Here is a tiny trained network, its code and every weight. The questions are about switching its units off for an input and a class, where a switched-off unit gives its printed mean instead of its output.

import numpy as np


def w(rows, s, z=0):
    codes = np.array(rows[::2]) - 128.0
    scale = np.full(codes.shape[1], s)
    scale[-1] = z or s
    return codes * scale


def norm(h):
    return h / np.sqrt((h * h).mean(-1, keepdims=True) + 1e-5)


def f(y):
    return y / 2 * (1 + np.tanh(0.7978845608 * (y + 0.044715 * y**3)))


def log_softmax(a):
    a = a - a.max(-1, keepdims=True)
    return a - np.log(np.exp(a).sum(-1, keepdims=True))


def net(x, mask):
    res = np.array(x, float).reshape(1, 8) / 4 @ E
    u = 0
    for l in range(4):
        y = f(norm(res) @ A[l][:, :-1].T + A[l][:, -1])
        res = res + np.where(mask[u : u + 4], y, B[l][:, -1]) @ B[l][:, :-1]
        u += 4
    return log_softmax(norm(res)[-1] @ U[:, :-1].T + U[:, -1])


A, B = {}, {}
E = w([
[109,113,75,137,215,214,109,128,63],'x0',
[128,154,119,227,138,22,49,175,5],'x1',
[131,127,129,126,127,131,134,130,127],'x2',
[112,123,138,117,135,120,133,133,125],'x3',
[34,177,32,136,61,135,191,124,99],'x4',
[118,12,69,177,164,55,162,92,187],'x5',
[96,2,192,179,21,194,119,135,79],'x6',
[130,130,124,128,125,131,124,121,132],'x7',
],0.0092)
A[0] = w([
[110,127,100,65,139,227,179,183,228,1],'0.n0',
[77,189,214,118,55,221,38,75,98,109],'0.n1',
[237,112,206,131,223,114,156,186,166,56],'0.n2',
[100,69,67,104,232,253,97,115,25,26],'0.n3',
],0.0064,0.0047)
B[0] = w([
[159,100,169,106,112,178,165,22,113,199],'0.n0',
[218,52,99,140,175,100,218,251,163,254],'0.n1',
[5,184,170,231,94,239,142,74,96,229],'0.n2',
[100,173,43,141,84,218,2,191,253,232],'0.n3',
],0.009,0.0031)
A[1] = w([
[20,165,5,133,78,140,233,129,141,3],'1.n0',
[138,146,200,104,1,40,134,136,188,40],'1.n1',
[73,4,74,183,167,94,148,86,188,15],'1.n2',
[150,107,199,95,221,133,50,123,182,35],'1.n3',
],0.0086,0.0047)
B[1] = w([
[110,227,205,182,53,154,129,78,89,250],'1.n0',
[73,141,92,132,203,198,5,181,244,223],'1.n1',
[254,171,89,174,168,143,192,211,149,254],'1.n2',
[115,214,218,197,85,127,156,84,110,181],'1.n3',
],0.011,0.0041)
A[2] = w([
[144,234,127,46,239,99,137,56,106,68],'2.n0',
[162,217,193,2,120,169,140,236,78,3],'2.n1',
[172,176,89,167,69,48,20,167,53,68],'2.n2',
[106,226,114,107,214,85,119,51,160,53],'2.n3',
],0.0081,0.0043)
B[2] = w([
[151,18,60,166,41,96,119,115,125,223],'2.n0',
[184,172,89,191,139,88,247,113,191,199],'2.n1',
[81,74,174,37,200,105,169,75,155,255],'2.n2',
[116,64,128,134,37,198,107,213,112,233],'2.n3',
],0.014,0.0047)
A[3] = w([
[163,161,107,29,105,191,148,70,214,187],'3.n0',
[118,148,125,66,172,50,107,124,91,4],'3.n1',
[154,93,107,42,55,180,171,3,164,44],'3.n2',
[225,73,216,173,166,198,88,104,150,12],'3.n3',
],0.0081,0.002)
B[3] = w([
[105,124,90,135,254,35,49,103,30,238],'3.n0',
[69,16,171,219,212,145,115,129,68,138],'3.n1',
[87,28,217,135,194,45,108,162,87,216],'3.n2',
[77,233,123,52,21,75,188,136,59,253],'3.n3',
],0.0097,0.0049)
U = w([
[102,33,153,89,231,67,177,71,68,138],'0',
[245,156,71,181,181,97,246,152,141,124],'1',
[154,40,103,125,3,136,145,153,99,251],'2',
[93,234,184,165,62,141,148,60,59,28],'3',
[108,164,74,105,197,171,10,163,149,87],'4',
],0.011,0.003)

Each question gives the input, the list of numbers given to net, and the class t.
The units are the neurons (one row each of A and B). Each row of codes is followed by its name. A weight is (code - 128) times the scale printed after its matrix; where a second scale follows, it is the last column's (A, B and U).
mask holds one flag per neuron, layer by layer. A switched-off neuron (its flag False) gives its mean, the last column of its row in B, instead of its output. The means were averaged over made-up inputs and are rounded, as every weight is.
A unit's drop is (log p(t) with every unit on - log p(t) with that unit switched off) / (log p(t) with every unit on - log p(t) with every unit switched off).
The circuit of an input: a set's keep is (log p(t) with only the set's units on - log p(t) with every unit switched off) / (log p(t) with every unit on - log p(t) with every unit switched off). Starting from the 12 units with the biggest drops (on a tie, the unit counted first), units are removed one at a time, each time the one whose removal leaves the highest keep (on an exact tie, the one counted first), for as long as the keep stays at least 0.8.
units of the circuit, in order: the units of the circuit, biggest drop first
most important unit: the unit with the biggest drop
top k neurons: the k neurons with the biggest drops, biggest first
top k neurons in layer l: the k neurons of layer l with the biggest drops, biggest first
input [-7,3,-1,0,-3,6,-3,3], class 4: units of the circuit, in order	1.n1
input [-3,-6,-2,-5,-7,-1,-7,-5], class 2: units of the circuit, in order	2.n0, 2.n3
input [5,1,-1,-7,-3,-5,0,1], class 1: top 3 neurons	0.n1, 2.n1, 1.n1
input [6,-7,-3,-6,7,8,4,3], class 1: top 3 neurons	1.n2, 2.n2, 0.n2
input [-8,-6,3,-2,8,4,0,2], class 3: top 2 neurons in layer 0	0.n1, 0.n3
input [6,-7,4,1,3,-3,-8,-6], class 2: top 2 neurons in layer 0	0.n2, 0.n1
input [-2,-8,0,-3,-8,0,8,-3], class 0: top 3 neurons	3.n2, 2.n3, 3.n0
input [-8,-8,-6,-1,8,-3,7,-7], class 0: top 2 neurons	3.n2, 3.n0
input [-5,5,-6,-1,2,7,0,-7], class 1: top 2 neurons in layer 3	3.n0, 3.n2
input [-8,8,0,-5,-4,3,2,3], class 0: top 3 neurons	2.n2, 0.n3, 2.n3
input [-5,5,8,2,5,-2,-4,-8], class 0: top 2 neurons	2.n2, 0.n2
input [4,-2,-7,5,5,-8,7,5], class 1: top 3 neurons in layer 2	2.n1, 2.n3, 2.n0
input [-3,4,0,5,-5,2,-7,-8], class 2: units of the circuit, in order	2.n3, 2.n0
input [-8,-3,-4,-4,-5,-4,-7,3], class 4: most important unit	1.n1
input [-4,7,1,4,8,7,6,-3], class 3: top 3 neurons	1.n0, 0.n1, 3.n2
input [8,-1,-6,1,-7,5,-3,4], class 4: top 2 neurons	0.n3, 1.n0
input [-4,0,6,-7,3,-5,-6,2], class 2: top 2 neurons	2.n0, 2.n3
input [-8,1,5,7,-2,-7,5,3], class 4: top 2 neurons	1.n1, 1.n2
input [6,-7,4,8,8,-2,5,4], class 3: top 3 neurons	1.n0, 2.n2, 2.n0
input [8,-2,-8,7,-8,6,-1,-6], class 3: top 2 neurons	1.n3, 3.n3
input [-5,2,5,-1,-8,-5,0,-4], class 3: top 2 neurons	0.n2, 1.n2
input [0,-6,4,-6,-1,5,2,0], class 0: most important unit	0.n0
input [-5,-4,-2,-5,2,-2,-5,0], class 2: top 3 neurons in layer 0	0.n3, 0.n0, 0.n1
input [2,-6,5,8,0,-6,4,6], class 0: top 2 neurons in layer 1	1.n2, 1.n0
input [4,4,1,6,7,-6,-8,-2], class 2: top 2 neurons in layer 2	2.n0, 2.n3
input [-8,7,3,5,-6,-6,3,-7], class 4: top 2 neurons in layer 1	1.n1, 1.n0
